Below is a small trained network, with its code and all its weights. Each question gives an input and a target symbol and asks what happens when units are switched off, that is, made to give their printed mean instead of their output.

import numpy as np


def w(rows, s, z=0):
    codes = np.array(rows[::2]) - 128.0
    scale = np.full(codes.shape[1], s)
    scale[-1] = z or s
    return codes * scale


def norm(h):
    return h / np.sqrt((h * h).mean(-1, keepdims=True) + 1e-5)


def f(y):
    return np.maximum(y, 0)


def softmax(a):
    e = np.exp(a - a.max(-1, keepdims=True))
    return e / e.sum(-1, keepdims=True)


def log_softmax(a):
    a = a - a.max(-1, keepdims=True)
    return a - np.log(np.exp(a).sum(-1, keepdims=True))


def net(x, mask):
    ids = ['αβγδεζηλμξπστφψ'.index(c) for c in x.split()]
    T = len(ids)
    res = E[ids] + P[:T]
    u = 0
    for l in range(3):
        q, k, v = (norm(res) @ M[l].T for M in (Q, K, V))
        z = softmax(np.where(np.tri(T) > 0, q @ k.T / 2**0.5, -1e9)) @ v
        res = res + np.where(mask[u], z, O[l][:, -1]) @ O[l][:, :-1]
        u += 1
        y = f(norm(res) @ A[l][:, :-1].T + A[l][:, -1])
        res = res + np.where(mask[u : u + 4], y, B[l][:, -1]) @ B[l][:, :-1]
        u += 4
    return log_softmax(norm(res)[-1] @ U[:, :-1].T + U[:, -1])


Q, K, V, O, A, B = {}, {}, {}, {}, {}, {}
E = w([
[87,116,152,81,168,90,105,96,155,147,211],'α',
[222,108,135,111,80,89,147,215,124,135,128],'β',
[151,102,73,144,130,199,111,204,144,192,126],'γ',
[180,139,104,107,76,111,120,71,178,180,163],'δ',
[253,72,160,116,113,156,156,20,103,64,161],'ε',
[90,169,169,151,148,141,195,183,202,191,180],'ζ',
[139,145,118,87,93,189,118,57,107,134,139],'η',
[68,104,183,140,59,48,157,175,105,94,181],'λ',
[70,96,96,114,128,167,186,78,169,97,85],'μ',
[134,24,118,110,104,111,90,130,221,139,184],'ξ',
[88,182,79,83,125,31,214,133,76,89,102],'π',
[132,216,149,145,111,93,82,133,168,72,45],'σ',
[147,69,228,158,57,152,63,106,150,83,57],'τ',
[64,152,138,129,147,52,147,199,57,98,132],'φ',
[141,93,52,108,84,148,127,124,172,12,196],'ψ',
],0.025)
P = w([
[146,117,124,249,247,42,180,63,182,152,114],'0',
[124,119,137,231,199,58,147,58,161,115,103],'1',
[141,110,142,212,127,97,88,50,153,140,104],'2',
[149,116,76,163,136,108,160,42,131,163,90],'3',
[167,120,69,182,254,88,199,88,157,150,112],'4',
[153,159,91,107,122,160,150,51,141,135,100],'5',
[105,128,109,59,126,154,147,76,153,120,111],'6',
[141,142,95,74,107,180,148,83,151,172,112],'7',
[126,137,92,89,146,177,159,97,150,176,123],'8',
[114,139,99,71,115,195,148,85,160,164,133],'9',
[112,133,105,73,89,164,138,85,142,196,107],'10',
[99,133,87,69,107,155,165,102,153,224,120],'11',
[113,135,97,89,118,176,145,96,144,204,113],'12',
[86,163,153,32,66,185,135,67,152,129,132],'13',
],0.0059)
Q[0] = w([
[116,113,115,40,221,164,121,145,102,22,124],'0.h0',
[145,1,112,51,159,206,110,44,169,87,187],'0.h0',
],0.0067)
K[0] = w([
[108,56,138,91,172,146,128,66,115,87,119],'0.h0',
[120,101,27,114,125,185,93,101,155,1,228],'0.h0',
],0.0086)
V[0] = w([
[124,107,66,128,68,216,146,156,141,3,205],'0.h0',
[131,92,134,2,164,183,97,151,112,101,145],'0.h0',
],0.0045)
O[0] = w([
[154,149,104,255,159,110,181,149,121,207,110,253],'0.h0',
[165,40,64,158,162,110,75,175,83,91,138,42],'0.h0',
],0.011,0.0019)
A[0] = w([
[60,74,123,175,97,76,208,118,74,96,160,114],'0.n0',
[124,100,171,140,123,201,151,88,140,151,125,165],'0.n1',
[2,164,129,97,161,101,123,97,91,149,136,142],'0.n2',
[134,189,36,128,171,187,104,48,138,133,89,253],'0.n3',
],0.0079,0.0046)
B[0] = w([
[150,103,164,56,27,167,174,161,59,67,113,213],'0.n0',
[144,145,163,115,144,109,194,132,55,202,107,235],'0.n1',
[84,160,110,144,205,183,112,95,145,141,172,229],'0.n2',
[6,101,153,147,95,32,101,155,123,126,107,254],'0.n3',
],0.012,0.0059)
Q[1] = w([
[156,166,103,149,138,143,218,96,172,172,94],'1.h0',
[150,150,119,198,117,79,155,254,82,174,125],'1.h0',
],0.009)
K[1] = w([
[154,154,180,81,120,170,210,148,206,128,163],'1.h0',
[115,162,37,91,49,155,186,254,155,153,172],'1.h0',
],0.0078)
V[1] = w([
[55,45,101,179,54,79,163,108,147,3,157],'1.h0',
[175,116,46,80,75,79,115,175,134,97,92],'1.h0',
],0.0051)
O[1] = w([
[103,96,116,95,35,195,95,75,78,90,103,217],'1.h0',
[154,101,70,74,135,72,71,247,95,120,86,3],'1.h0',
],0.011,0.0021)
A[1] = w([
[125,69,25,185,123,184,61,78,76,110,144,251],'1.n0',
[34,113,150,94,236,153,72,45,49,111,167,165],'1.n1',
[248,2,216,95,138,60,76,161,167,147,200,175],'1.n2',
[134,154,77,137,180,172,85,151,66,179,60,168],'1.n3',
],0.0068,0.0018)
B[1] = w([
[190,83,86,194,158,81,148,95,190,110,119,190],'1.n0',
[161,98,155,199,136,50,112,145,98,138,114,239],'1.n1',
[155,187,76,91,125,162,149,138,68,209,62,255],'1.n2',
[118,39,254,82,142,60,146,164,115,112,149,152],'1.n3',
],0.013,0.0048)
Q[2] = w([
[136,227,135,17,106,202,106,183,211,117,137],'2.h0',
[174,179,164,53,159,188,80,84,253,51,175],'2.h0',
],0.0082)
K[2] = w([
[66,173,123,2,193,160,138,150,82,243,148],'2.h0',
[72,176,202,90,253,201,77,75,198,202,113],'2.h0',
],0.008)
V[2] = w([
[158,154,52,253,32,78,184,185,162,94,145],'2.h0',
[101,104,232,59,100,104,157,83,86,171,98],'2.h0',
],0.0042)
O[2] = w([
[171,253,176,157,91,130,116,162,170,56,163,238],'2.h0',
[156,116,134,24,152,176,69,122,97,128,113,252],'2.h0',
],0.015,0.0032)
A[2] = w([
[145,85,159,134,80,151,92,133,197,163,64,149],'2.n0',
[72,135,1,160,64,107,178,90,102,49,163,109],'2.n1',
[132,169,158,39,172,242,188,141,157,144,183,3],'2.n2',
[37,129,188,123,84,149,154,174,130,82,130,113],'2.n3',
],0.009,0.0025)
B[2] = w([
[136,141,111,107,167,175,113,170,236,109,166,205],'2.n0',
[192,49,205,108,171,95,154,145,249,122,118,198],'2.n1',
[115,172,178,229,103,56,138,128,156,137,129,211],'2.n2',
[100,137,42,161,140,190,117,134,140,135,162,255],'2.n3',
],0.014,0.0062)
U = w([
[146,78,125,138,196,95,70,93,143,116,189,157],'α',
[145,172,114,102,126,72,147,193,103,122,92,146],'β',
[120,60,146,119,173,126,112,195,146,156,163,36],'γ',
[131,126,121,75,89,70,110,82,179,155,176,11],'δ',
[172,100,121,131,139,127,171,62,84,125,129,143],'ε',
[106,187,140,161,167,153,186,115,151,167,155,83],'ζ',
[96,93,146,147,88,64,91,122,102,147,89,47],'η',
[133,99,118,143,48,153,163,130,127,119,186,126],'λ',
[71,72,81,169,152,165,192,112,147,133,67,1],'μ',
[142,110,2,141,166,172,142,93,165,149,173,167],'ξ',
[121,116,131,65,189,75,173,116,149,79,121,105],'π',
[112,178,68,157,143,117,84,92,155,75,85,219],'σ',
[144,100,205,128,153,167,99,126,153,122,77,50],'τ',
[115,142,89,143,200,172,114,126,79,94,158,225],'φ',
[174,89,113,174,118,84,119,137,170,64,132,185],'ψ',
],0.011,0.0032)

Each question gives the input, a string of symbols that net reads in full, and the target symbol t.
The units are the heads (2 rows each of Q, K, V and O) and the neurons (one row each of A and B). Each row of codes is followed by its name. A weight is (code - 128) times the scale printed after its matrix; where a second scale follows, it is the last column's (O, A, B and U).
mask holds one flag per unit, layer by layer, with each layer's heads first. A switched-off unit (its flag False) gives its mean, the last column of its rows in O or B, instead of its output. The means were averaged over made-up inputs and are rounded, as every weight is.
A unit's drop is (log p(t) with every unit on - log p(t) with that unit switched off) / (log p(t) with every unit on - log p(t) with every unit switched off).
The circuit of an input: a set's keep is (log p(t) with only the set's units on - log p(t) with every unit switched off) / (log p(t) with every unit on - log p(t) with every unit switched off). Starting from the 12 units with the biggest drops (on a tie, the unit counted first), units are removed one at a time, each time the one whose removal leaves the highest keep (on an exact tie, the one counted first), for as long as the keep stays at least 0.8.
circuit, biggest first: the units of the circuit, biggest drop first
top k neurons: the k neurons with the biggest drops, biggest first
top k neurons in layer l: the k neurons of layer l with the biggest drops, biggest first
input ψ π τ η ε, target ψ: top 2 neurons	1.n0, 2.n1
input λ ψ ξ λ π β φ η β ξ, target β: circuit, biggest first	0.h0, 1.h0, 1.n2, 0.n2
input γ δ λ γ δ γ τ η α ξ, target ξ: top 2 neurons in layer 1	1.n2, 1.n0
input ζ ψ γ, target ψ: circuit, biggest first	2.h0, 1.n0
input η π μ φ τ β β λ ψ δ, target β: circuit, biggest first	0.h0, 1.h0, 2.n3
input ζ τ ξ μ π, target π: circuit, biggest first	2.n1, 2.h0, 1.n2
input ξ ε μ τ γ β α, target α: circuit, biggest first	1.n1, 0.n2, 2.h0
input σ σ γ β γ α δ ψ μ μ, target ψ: circuit, biggest first	2.h0, 2.n1
input α λ φ, target φ: top neuron	0.n2
input ζ β η π σ η δ π ζ π, target π: circuit, biggest first	2.n1, 0.h0
input η ξ ξ ψ τ, target ψ: circuit, biggest first	0.h0, 1.h0, 2.h0, 1.n0
input σ ξ λ, target λ: top 2 neurons	0.n0, 2.n3
input η η ψ η, target ψ: top 2 neurons	1.n0, 2.n1
input ξ β γ ε ψ τ, target ψ: circuit, biggest first	2.h0
input ξ τ β ξ β ψ ξ π, target ψ: top 2 neurons in layer 1	1.n2, 1.n1
input ψ β ζ γ λ φ α σ λ ζ ξ, target ζ: circuit, biggest first	2.h0, 1.n2
input ζ ψ τ ε ε τ γ, target ψ: top 2 neurons	1.n0, 0.n0
input τ φ γ λ η η λ τ π η, target η: top 2 neurons	0.n3, 0.n1
input σ μ ξ ε η σ τ φ, target φ: top 2 neurons	0.n2, 0.n0
input τ ε ψ ζ τ π π ξ μ, target ζ: circuit, biggest first	2.h0
input τ φ η τ δ, target δ: top 2 neurons in layer 2	2.n3, 2.n1
input λ ξ γ σ δ, target δ: top 2 neurons in layer 0	0.n3, 0.n0
input ζ τ ε η ε φ β ζ ε λ, target λ: top 2 neurons in layer 0	0.n0, 0.n3
input γ ξ π σ ζ α π β δ π δ ε ξ, target ξ: top 2 neurons in layer 1	1.n2, 1.n0
input ψ η λ φ φ η β ε, target β: top 2 neurons in layer 0	0.n3, 0.n1
input η β λ μ ζ μ ζ ε γ β ζ γ, target γ: top 2 neurons in layer 1	1.n3, 1.n2
input ψ φ δ, target ψ: top 2 neurons in layer 1	1.n0, 1.n2
input η γ β μ ε γ η ε φ γ ψ μ, target ψ: top neuron	2.n1
